In the rows, 128 means zero.
Each row is followed by its class number.
[100 153 119 129 112 128 153 104 136 106 113  97 106 173 136 114 133  89
 142 132 122 126 108 132 130  87 138 142 127 158 148 130 152 126 134  92
 106 126 111  99 139 149 134 121 134 132 128 130 160 111 108 140 120 143
 129 123 111  95 111 122 101 140 157 125   9  92 128 153 105 137 121 117]	1
[163 114 135 150 130 126 122 147 129 123 102 124 136 139 127 131  84 149
 144 141 137 102 132 133 144 113 134 131 116 166 133 120 118 123 116 133
 110 129 114  71 158 151 131 143 136 138  93 118 110 129 124 145 139 138
 141 117 123 104 105 116 180 133 143 116 117  94 109 140 161 129 112 120]	1
[169 104 140 145 131 109  97 159 143 100  79  94 119 141 115 134  82 164
 159 130 132 129 127 139 108 112 137 134 129 190 159 112 110 125 137 157
  67 128 118  52 161 138 136 127 138 132 125 132 102 129 132 126 110 140
 138 113 139  88  93 122 222 160 103 124 111 126 122 168 180 110 103 114]	1
[108 142 136 103  85 162 104 163 149 123 129 121 146 105 112 131  96 218
 137 136 132  79 144 155 131 129 104 132 135 134 116 119  86 131 126 187
 131 119 145  97 142 140 141 129 137 177 127 135 120 127  92 137 159  89
 121 142 132 118 118 135 205 113 116 116  94 125 147 116 154 128 132 116]	0
[157 109 130 165 130 101 127 147 126 111 100 105 140 140 130 139 104  86
 123 138 124 120 128 136 140 101 142 135 129 168 153 118 148 131 129 163
  99 132 120  85 158 155 135 139 157 149 138 116 121 136 135 164 119 149
 132 124 128  89  96 115 154 135 125 117  38  84 117 142 145 124 106  94]	1
[153 133 124 136 114 131 103 165 139 129 139 114 140 120 129  97 112 114
 180 146 118  95 141 125 123 119 137 119 120 158 112 119  97 139 120 147
 114 122 145 101 140 149 132 139 126 141 126 134 120 137 110 130 103 131
 123 148 118 129 138 138 155 116 112 121 160 115 119 134 161 147 131 147]	1
[154  84 119 161 116  95 178  81  88 122 127 153 104 144 171 130 151  30
 130 116 138 206 114 109 135 193  98 135 137  60 145 131 109 122 125 148
 205 140 120 130 133  83 130 131 134  56 128 132 142 145 136  90 125 130
 134 119 134 172 147 132 122 120 179 156 174 112 144 152 120 152 117 149]	2
[179 139 142 147 109 118 149  90 131 138 115 117 139 126 141  89 121  77
 110 145 118 100 127 135 133 117 132 134 116 149 158 135 136 130 142  82
  96 137 128 122 135 160 132 127 147 148 131 128 148 118 117 153 142 133
 123 138 139  71 125 112 112 146 134 134 135 102 110 128 112 135 129 107]	1
[136 137 161 137 131 122 139 144 132  85  98 112 120 135 132 127 108 166
 132 143 135 107 140 137 119 108 146 139 125 145 136 119 124 120 128 120
 122 133 114  84 135 139 139 133 151 137 121 139 127 126 122 134 126 125
 119 138 123  84 104 125 139 135 129 131  80  84 130 146 154 137 114 106]	1
[149 110 126 139 127 128 112 153 133 129 125 124 175 117 131 124 111 116
 136 148 125 137 125 137 129 145 138 145 132 127 125 118 112 133 117 157
 132 140 133 110 127 127 126 139 147 123 134 122 108 139 132 137 126 128
 142 123 122 151 128 141 182 118 128 123 176 141 134 128 159 132 126 132]	2
[115 124 134 113  74 142 124 132 136 114 103 116 112 130 124 135 111 178
 135 131 126  90 136 150 139 142 142 135 146  92 129 123  98 133 132 164
 153 131 151  97 140 127 132 128 130 150 117 139 121 166 132 129 172 118
 121 168 138 121 114 126 170 155 136 128  81 101 144 117 149 132 112 106]	0
[148 155 149 120 152 139  99 133 142 107 111 112 145 131 108 145  90 236
 151 141 130 108 134 131 132  82 130 121 131 174 122 107 131 123 144 150
 115 125 134  89 145 147 125 118 124 143 126 125 110 131 121 133 132 129
 177 167 165  61  96 125 150 128  84  95 111  84 142 120 177 143 130 130]	1
[182 103 125 145 137 136 109 129 125 127 114 120 126 131 252 128  93 139
 151 127 130 110 115 112 133 149 148 129 130 112 122 106 104 133 124 172
 160 136 122 102 141 242 123 138 119 116 144 172 100 165 128 160 121 135
 133 131 128 151 129 156 139 125 115 129 201 124 123 138 160 141 114 147]	2
[ 84 112 140 111  70 132 123 153 122 127  92 126  88 135 136 128 122 144
 142 141 115  87 130 145 132 149 150 133 133  80 103 130 102 111 121 160
 131 148 141 107  99 138 138 143 140 147 126 137 140 147 120 128 186 129
 122 117 120 136 147 139 157 127 156 155  25  98 125 132 132 124 121 123]	0
[147 130 172 120  98 138 116 127 114 154 118 106 104 118 119 119 102 167
 147 131 131  85 135 104 132 125 156 130 138 129 123 126 124 141 126 134
 136 118 121 112 134 156 110 147 115 157 134 129 116 129 103 126 152 126
 113 125 130 117 127 129 105 117 133 135 111  90 108 136 147 140 155 115]	0
[179 108 127 106 108 107 145 123 112 125 126 132 115 127 126 119 118  71
 145 123 124 142 125 113 125 156 126 146 124  82 125 129 105 131 115 148
 176 143 118 158 122 120 116 157 122 112 122 116 125 150 127 119 140 127
 128 109 134 169 159 136 119 109 144 138 197 136 119 133 108 142 123 140]	2
[114 134 123 114  43 137 118 145 113 111 122 111 102 118 118 112 125 123
 132 111 122  55 128 154 130 117 153 135 130  86 149 120 106 128 116 111
 116 118  92 129 134 171 115 145 130 178 133 128 164 152 116 130 180 129
 110 139 124 108 132 131 140 127 161 122  23 101 112 143 130 136 128  98]	0
[142 128 130 143  63 136 135 117 108 115 119 115  75 129 118 104 106 115
 138 139 123  83 140 140 129 168 150 134 126  88 136 133 129 123 131 123
 107 127 151 111 134 159 136 140 134 143 133 120 168 148 133 118 182 143
 111 138 117 168 137 123  95 134 156 157  49  94 109 139 129 134 125 112]	0
[108 126 108 130  70 130 124 164 116 123 116 135 100 124 119 110 110  76
 132 132 114  75 150 142 111 142 138 131 128 110 128 129 116 119 126 113
 114 143 135 101 121 164 137 135 146 156 131 116 139 135 107 136 154 144
 119 114 115 135 136 127 123 118 165 128  61 116 101 147 137 144 117 105]	0
[203  85 134 120 154 137 118 112 146 120 117 115 136 137 131 119 105 150
 144 148 135 143 123 143 127 126 119 122 130 131 129 103 106 129 131 193
 165 131 142 121 168 105 120 130 108 112 127 127  79 135 130  98 108 116
 152 151 137 153 129 128 166 119  81 122 242 117 162 127 171 156 127 166]	2
